Here is a tiny trained network, its code and every weight. The questions are about switching its units off for an input and a class, where a switched-off unit gives its printed mean instead of its output.

import numpy as np


def w(rows, s, z=0):
    codes = np.array(rows[::2]) - 128.0
    scale = np.full(codes.shape[1], s)
    scale[-1] = z or s
    return codes * scale


def norm(h):
    return h / np.sqrt((h * h).mean(-1, keepdims=True) + 1e-5)


def f(y):
    return y / 2 * (1 + np.tanh(0.7978845608 * (y + 0.044715 * y**3)))


def log_softmax(a):
    a = a - a.max(-1, keepdims=True)
    return a - np.log(np.exp(a).sum(-1, keepdims=True))


def net(x, mask):
    res = np.array(x, float).reshape(1, 6) / 4 @ E
    u = 0
    for l in range(2):
        y = f(norm(res) @ A[l][:, :-1].T + A[l][:, -1])
        res = res + np.where(mask[u : u + 9], y, B[l][:, -1]) @ B[l][:, :-1]
        u += 9
    return log_softmax(norm(res)[-1] @ U[:, :-1].T + U[:, -1])


A, B = {}, {}
E = w([
[133,106,254,111],'x0',
[79,204,148,143],'x1',
[110,60,102,103],'x2',
[174,130,141,96],'x3',
[156,193,182,115],'x4',
[124,128,145,119],'x5',
],0.0073)
A[0] = w([
[171,118,190,86,98],'0.n0',
[40,108,90,130,244],'0.n1',
[68,124,141,254,132],'0.n2',
[33,81,176,148,57],'0.n3',
[95,196,36,106,190],'0.n4',
[101,43,150,125,28],'0.n5',
[223,159,65,115,174],'0.n6',
[133,79,116,137,4],'0.n7',
[138,198,144,138,11],'0.n8',
],0.0096,0.0027)
B[0] = w([
[240,86,145,166,190],'0.n0',
[219,74,236,80,232],'0.n1',
[192,85,184,160,192],'0.n2',
[163,149,143,183,167],'0.n3',
[254,131,204,168,253],'0.n4',
[167,89,29,150,156],'0.n5',
[168,95,187,165,217],'0.n6',
[103,167,22,43,124],'0.n7',
[23,196,67,45,150],'0.n8',
],0.0054,0.0044)
A[1] = w([
[64,170,119,104,252],'1.n0',
[81,254,154,115,156],'1.n1',
[40,146,126,103,239],'1.n2',
[166,20,100,132,105],'1.n3',
[147,125,139,212,106],'1.n4',
[48,131,143,88,56],'1.n5',
[46,88,101,128,75],'1.n6',
[54,4,77,61,166],'1.n7',
[101,207,177,151,89],'1.n8',
],0.0083,0.0031)
B[1] = w([
[176,186,139,26,128],'1.n0',
[52,254,70,91,200],'1.n1',
[140,185,177,108,118],'1.n2',
[42,88,125,77,255],'1.n3',
[171,66,153,119,177],'1.n4',
[211,173,171,130,103],'1.n5',
[107,150,114,81,105],'1.n6',
[26,212,169,42,188],'1.n7',
[149,209,65,111,181],'1.n8',
],0.0079,0.0046)
U = w([
[153,59,84,146,254],'0',
[228,255,171,235,107],'1',
[73,215,4,84,104],'2',
],0.006,0.00028)

Each question gives the input, the list of numbers given to net, and the class t.
The units are the neurons (one row each of A and B). Each row of codes is followed by its name. A weight is (code - 128) times the scale printed after its matrix; where a second scale follows, it is the last column's (A, B and U).
mask holds one flag per neuron, layer by layer. A switched-off neuron (its flag False) gives its mean, the last column of its row in B, instead of its output. The means were averaged over made-up inputs and are rounded, as every weight is.
A unit's drop is (log p(t) with every unit on - log p(t) with that unit switched off) / (log p(t) with every unit on - log p(t) with every unit switched off).
The circuit of an input: a set's keep is (log p(t) with only the set's units on - log p(t) with every unit switched off) / (log p(t) with every unit on - log p(t) with every unit switched off). Starting from the 12 units with the biggest drops (on a tie, the unit counted first), units are removed one at a time, each time the one whose removal leaves the highest keep (on an exact tie, the one counted first), for as long as the keep stays at least 0.8.
circuit, biggest first: the units of the circuit, biggest drop first
top k neurons: the k neurons with the biggest drops, biggest first
top k neurons in layer l: the k neurons of layer l with the biggest drops, biggest first
drop when u is switched off: that unit's drop, to one decimal
input [-4,8,8,5,4,6], class 1: top 2 neurons in layer 1 => (1.n3; 1.n7)
input [-6,4,5,-1,1,3], class 1: circuit, biggest first => (0.n4)
input [5,4,-3,-6,4,2], class 2: circuit, biggest first => (1.n1; 0.n4)
input [-1,4,-7,3,2,4], class 2: circuit, biggest first => (1.n1; 0.n8)
input [3,-2,4,-1,-7,-6], class 2: circuit, biggest first => (1.n7; 0.n4)
input [4,-3,3,1,-2,-6], class 2: circuit, biggest first => (0.n4; 1.n7; 0.n6)
input [-2,5,0,2,7,0], class 2: top 2 neurons => (1.n1; 0.n8)
input [7,-5,7,-2,-2,-2], class 2: top 2 neurons => (1.n7; 0.n4)
input [1,8,-1,-3,7,-4], class 2: circuit, biggest first => (1.n1; 0.n8)
input [6,5,-3,-6,7,-3], class 2: top 2 neurons => (1.n1; 0.n4)
input [0,0,4,0,-1,-7], class 2: top 4 neurons => (1.n7; 0.n0; 0.n4; 0.n7)
input [2,8,-6,0,1,8], class 2: top 2 neurons => (1.n1; 0.n8)
input [-7,8,7,-6,-6,7], class 0: top 2 neurons => (0.n4; 0.n1)
input [-8,4,-5,1,-2,-2], class 1: drop when 0.n4 is switched off => 0.3
input [-4,2,-3,-7,-5,2], class 1: drop when 0.n4 is switched off => 0.5
input [4,5,-7,6,7,7], class 2: drop when 1.n3 is switched off => -0.1
